Below are the code and all the weights of a small trained network. Each question names an input and a target symbol and asks about switching units off, where a switched-off unit gives its printed mean instead of its output.

import numpy as np


def w(rows, s, z=0):
    codes = np.array(rows[::2]) - 128.0
    scale = np.full(codes.shape[1], s)
    scale[-1] = z or s
    return codes * scale


def norm(h):
    return h / np.sqrt((h * h).mean(-1, keepdims=True) + 1e-5)


def f(y):
    return np.maximum(y, 0)


def softmax(a):
    e = np.exp(a - a.max(-1, keepdims=True))
    return e / e.sum(-1, keepdims=True)


def log_softmax(a):
    a = a - a.max(-1, keepdims=True)
    return a - np.log(np.exp(a).sum(-1, keepdims=True))


def net(x, mask):
    ids = ['αβγδζηλμξπτφψω'.index(c) for c in x.split()]
    T = len(ids)
    res = E[ids] + P[:T]
    u = 0
    for l in range(3):
        q, k, v = (norm(res) @ M[l].T for M in (Q, K, V))
        z = softmax(np.where(np.tri(T) > 0, q @ k.T / 4**0.5, -1e9)) @ v
        res = res + np.where(mask[u], z, O[l][:, -1]) @ O[l][:, :-1]
        u += 1
        y = f(norm(res) @ A[l][:, :-1].T + A[l][:, -1])
        res = res + np.where(mask[u : u + 4], y, B[l][:, -1]) @ B[l][:, :-1]
        u += 4
    return log_softmax(norm(res)[-1] @ U[:, :-1].T + U[:, -1])


Q, K, V, O, A, B = {}, {}, {}, {}, {}, {}
E = w([
[82,27,144,147,91,108,42,48],'α',
[57,149,58,46,116,126,177,196],'β',
[61,87,65,30,124,172,100,178],'γ',
[123,143,115,145,218,95,117,160],'δ',
[60,100,95,81,63,166,100,120],'ζ',
[26,66,114,111,30,27,79,104],'η',
[15,143,61,117,73,64,110,77],'λ',
[92,155,110,179,48,171,123,129],'μ',
[158,135,226,230,125,119,107,221],'ξ',
[59,167,13,8,172,58,135,167],'π',
[98,250,77,142,146,225,153,20],'τ',
[106,180,168,110,9,122,125,97],'φ',
[75,242,95,35,185,200,70,117],'ψ',
[173,183,93,79,204,172,192,178],'ω',
],0.014)
P = w([
[121,133,116,127,174,169,186,164],'0',
[145,88,171,93,126,97,206,138],'1',
[134,151,54,142,139,148,138,152],'2',
[45,127,155,105,162,228,130,154],'3',
[138,100,166,79,149,51,176,87],'4',
[176,177,35,130,120,154,83,178],'5',
[70,149,131,80,160,251,76,174],'6',
],0.013)
Q[0] = w([
[253,157,145,183,68,119,226,53],'0.h0',
[153,60,187,135,172,124,200,72],'0.h0',
[230,107,147,64,142,36,201,86],'0.h0',
[12,216,165,142,170,127,99,124],'0.h0',
],0.0072)
K[0] = w([
[110,79,154,168,130,156,240,69],'0.h0',
[36,22,75,245,217,100,177,163],'0.h0',
[144,94,134,72,198,72,254,128],'0.h0',
[141,152,71,158,126,63,5,98],'0.h0',
],0.0077)
V[0] = w([
[177,4,64,218,104,159,123,115],'0.h0',
[27,235,128,167,176,176,177,115],'0.h0',
[176,126,214,50,145,41,76,79],'0.h0',
[115,93,68,144,102,145,86,191],'0.h0',
],0.0049)
O[0] = w([
[136,197,164,55,10,114,144,104,49],'0.h0',
[140,73,162,127,80,159,151,123,250],'0.h0',
[91,171,139,120,97,123,169,170,4],'0.h0',
[40,131,177,57,150,160,175,14,193],'0.h0',
],0.012,0.0043)
A[0] = w([
[152,143,43,220,19,203,132,70,91],'0.n0',
[2,145,56,132,103,202,125,66,17],'0.n1',
[58,170,157,166,40,138,164,83,249],'0.n2',
[184,92,108,43,138,72,227,162,11],'0.n3',
],0.0061,0.0015)
B[0] = w([
[92,112,212,200,156,35,17,173,169],'0.n0',
[120,185,127,185,123,145,227,197,255],'0.n1',
[158,207,165,2,155,141,99,226,189],'0.n2',
[82,25,86,106,21,85,247,149,157],'0.n3',
],0.0064,0.0092)
Q[1] = w([
[156,143,107,84,141,71,96,87],'1.h0',
[195,131,133,170,121,7,107,84],'1.h0',
[93,134,110,127,161,47,146,89],'1.h0',
[82,190,123,97,114,206,75,109],'1.h0',
],0.011)
K[1] = w([
[77,84,176,75,130,142,157,44],'1.h0',
[108,68,254,145,142,107,184,45],'1.h0',
[101,112,131,119,125,57,149,34],'1.h0',
[98,178,105,141,54,191,83,146],'1.h0',
],0.0094)
V[1] = w([
[220,61,98,33,125,144,150,79],'1.h0',
[65,184,132,84,9,159,6,33],'1.h0',
[143,96,148,182,253,137,145,169],'1.h0',
[110,124,191,108,190,91,71,41],'1.h0',
],0.0052)
O[1] = w([
[93,228,137,92,96,50,25,154,4],'1.h0',
[137,68,100,147,126,141,67,91,11],'1.h0',
[155,85,81,72,72,145,122,149,170],'1.h0',
[123,68,174,89,172,104,254,49,21],'1.h0',
],0.0077,0.0042)
A[1] = w([
[117,140,100,80,89,115,178,106,174],'1.n0',
[112,119,83,68,168,159,108,116,41],'1.n1',
[146,104,108,62,145,122,90,155,5],'1.n2',
[254,120,124,113,127,137,147,114,173],'1.n3',
],0.0092,0.0025)
B[1] = w([
[222,62,149,183,36,159,139,45,254],'1.n0',
[93,148,221,185,164,115,115,115,194],'1.n1',
[110,125,124,245,118,151,151,52,144],'1.n2',
[97,247,125,151,109,96,201,85,154],'1.n3',
],0.011,0.0045)
Q[2] = w([
[91,105,49,125,153,49,136,129],'2.h0',
[147,114,157,90,108,100,182,102],'2.h0',
[221,151,92,106,174,13,131,165],'2.h0',
[90,152,142,82,112,245,110,110],'2.h0',
],0.011)
K[2] = w([
[103,122,166,116,142,134,205,95],'2.h0',
[99,45,132,106,94,26,151,150],'2.h0',
[138,57,184,53,132,158,204,210],'2.h0',
[167,174,2,209,75,184,26,185],'2.h0',
],0.0077)
V[2] = w([
[44,182,25,113,115,37,180,105],'2.h0',
[151,133,249,178,140,140,93,228],'2.h0',
[113,193,81,158,225,170,98,49],'2.h0',
[253,200,83,201,131,114,142,26],'2.h0',
],0.0052)
O[2] = w([
[66,125,54,234,74,119,231,73,215],'2.h0',
[157,67,149,81,249,90,73,74,127],'2.h0',
[170,18,141,110,44,64,254,228,1],'2.h0',
[152,98,56,56,29,111,180,25,42],'2.h0',
],0.0082,0.0027)
A[2] = w([
[166,91,136,30,215,154,134,73,28],'2.n0',
[80,130,172,43,187,131,171,157,3],'2.n1',
[101,161,6,126,132,167,138,183,210],'2.n2',
[137,116,129,122,181,96,156,168,70],'2.n3',
],0.011,0.0025)
B[2] = w([
[106,161,30,119,102,139,212,94,157],'2.n0',
[179,132,129,211,57,3,55,77,162],'2.n1',
[161,122,155,65,153,81,101,117,254],'2.n2',
[103,43,16,111,73,178,56,133,146],'2.n3',
],0.011,0.009)
U = w([
[156,191,34,172,61,160,118,91,125],'α',
[205,80,131,115,111,182,138,126,127],'β',
[185,73,113,87,91,92,172,141,198],'γ',
[113,112,36,197,189,162,102,92,16],'δ',
[91,179,120,116,177,131,52,187,253],'ζ',
[137,116,133,65,199,110,138,50,129],'η',
[165,221,189,85,99,120,141,107,159],'λ',
[141,61,54,137,101,130,88,189,125],'μ',
[126,253,141,176,167,168,159,122,81],'ξ',
[89,103,191,137,133,91,100,101,49],'π',
[76,168,78,183,119,72,187,212,46],'τ',
[170,129,180,198,126,55,129,142,110],'φ',
[151,196,95,55,105,130,160,181,179],'ψ',
[99,88,165,166,163,204,188,145,84],'ω',
],0.015,0.0049)

Each question gives the input, a string of symbols that net reads in full, and the target symbol t.
The units are the heads (4 rows each of Q, K, V and O) and the neurons (one row each of A and B). Each row of codes is followed by its name. A weight is (code - 128) times the scale printed after its matrix; where a second scale follows, it is the last column's (O, A, B and U).
mask holds one flag per unit, layer by layer, with each layer's heads first. A switched-off unit (its flag False) gives its mean, the last column of its rows in O or B, instead of its output. The means were averaged over made-up inputs and are rounded, as every weight is.
A unit's drop is (log p(t) with every unit on - log p(t) with that unit switched off) / (log p(t) with every unit on - log p(t) with every unit switched off).
The circuit of an input: a set's keep is (log p(t) with only the set's units on - log p(t) with every unit switched off) / (log p(t) with every unit on - log p(t) with every unit switched off). Starting from the 12 units with the biggest drops (on a tie, the unit counted first), units are removed one at a time, each time the one whose removal leaves the highest keep (on an exact tie, the one counted first), for as long as the keep stays at least 0.8.
circuit, biggest first: the units of the circuit, biggest drop first
unit that matters most: the unit with the biggest drop
top k neurons: the k neurons with the biggest drops, biggest first
k most important neurons of layer l: the k neurons of layer l with the biggest drops, biggest first
input η α β λ, target ζ: unit that matters most => 1.h0
input λ β ψ α, target μ: top 2 neurons => 1.n0; 1.n1
input γ ψ β μ, target ζ: circuit, biggest first => 1.h0; 2.h0
input α τ ψ λ β β μ, target ζ: circuit, biggest first => 1.h0; 1.n0
input β β φ τ λ ξ β, target α: circuit, biggest first => 2.h0; 2.n0; 2.n1
input λ λ μ γ, target η: circuit, biggest first => 0.n0; 2.h0
input λ η λ β λ φ, target ζ: circuit, biggest first => 0.n0; 1.n0
input λ η λ φ, target ω: circuit, biggest first => 1.h0; 0.n0
input λ φ λ λ φ ξ α, target α: circuit, biggest first => 2.h0; 0.h0
input α η η, target α: circuit, biggest first => 0.h0; 2.h0
input λ η λ λ λ ξ β, target α: top 2 neurons => 0.n0; 2.n0
input λ λ η, target α: top 2 neurons => 1.n0; 1.n1
input α λ λ, target τ: circuit, biggest first => 0.n0; 0.n1
input λ λ π β, target τ: circuit, biggest first => 2.h0
input λ λ λ η, target ω: circuit, biggest first => 0.n0; 1.h0; 0.n1
input λ δ β, target ψ: circuit, biggest first => 2.n2; 2.h0; 2.n1
input λ λ ξ δ λ η ω, target ξ: circuit, biggest first => 0.h0; 2.h0
input δ δ ψ λ β μ λ, target η: top 2 neurons => 0.n0; 1.n1
input β λ ω λ φ α λ, target λ: top 2 neurons => 0.n2; 1.n1
input ψ β λ τ η ψ λ, target μ: 2 most important neurons of layer 1 => 1.n1; 1.n0
input β λ λ λ λ φ φ, target δ: most important neuron of layer 2 => 2.n0
input λ φ φ λ λ, target α: top 4 neurons => 1.n0; 2.n2; 0.n0; 1.n1
input α φ γ, target ζ: top 3 neurons => 1.n1; 0.n1; 2.n2
input λ β η β β λ β, target ω: top 2 neurons => 0.n0; 1.n1
input β η β λ λ φ λ, target δ: 2 most important neurons of layer 0 => 0.n0; 0.n1
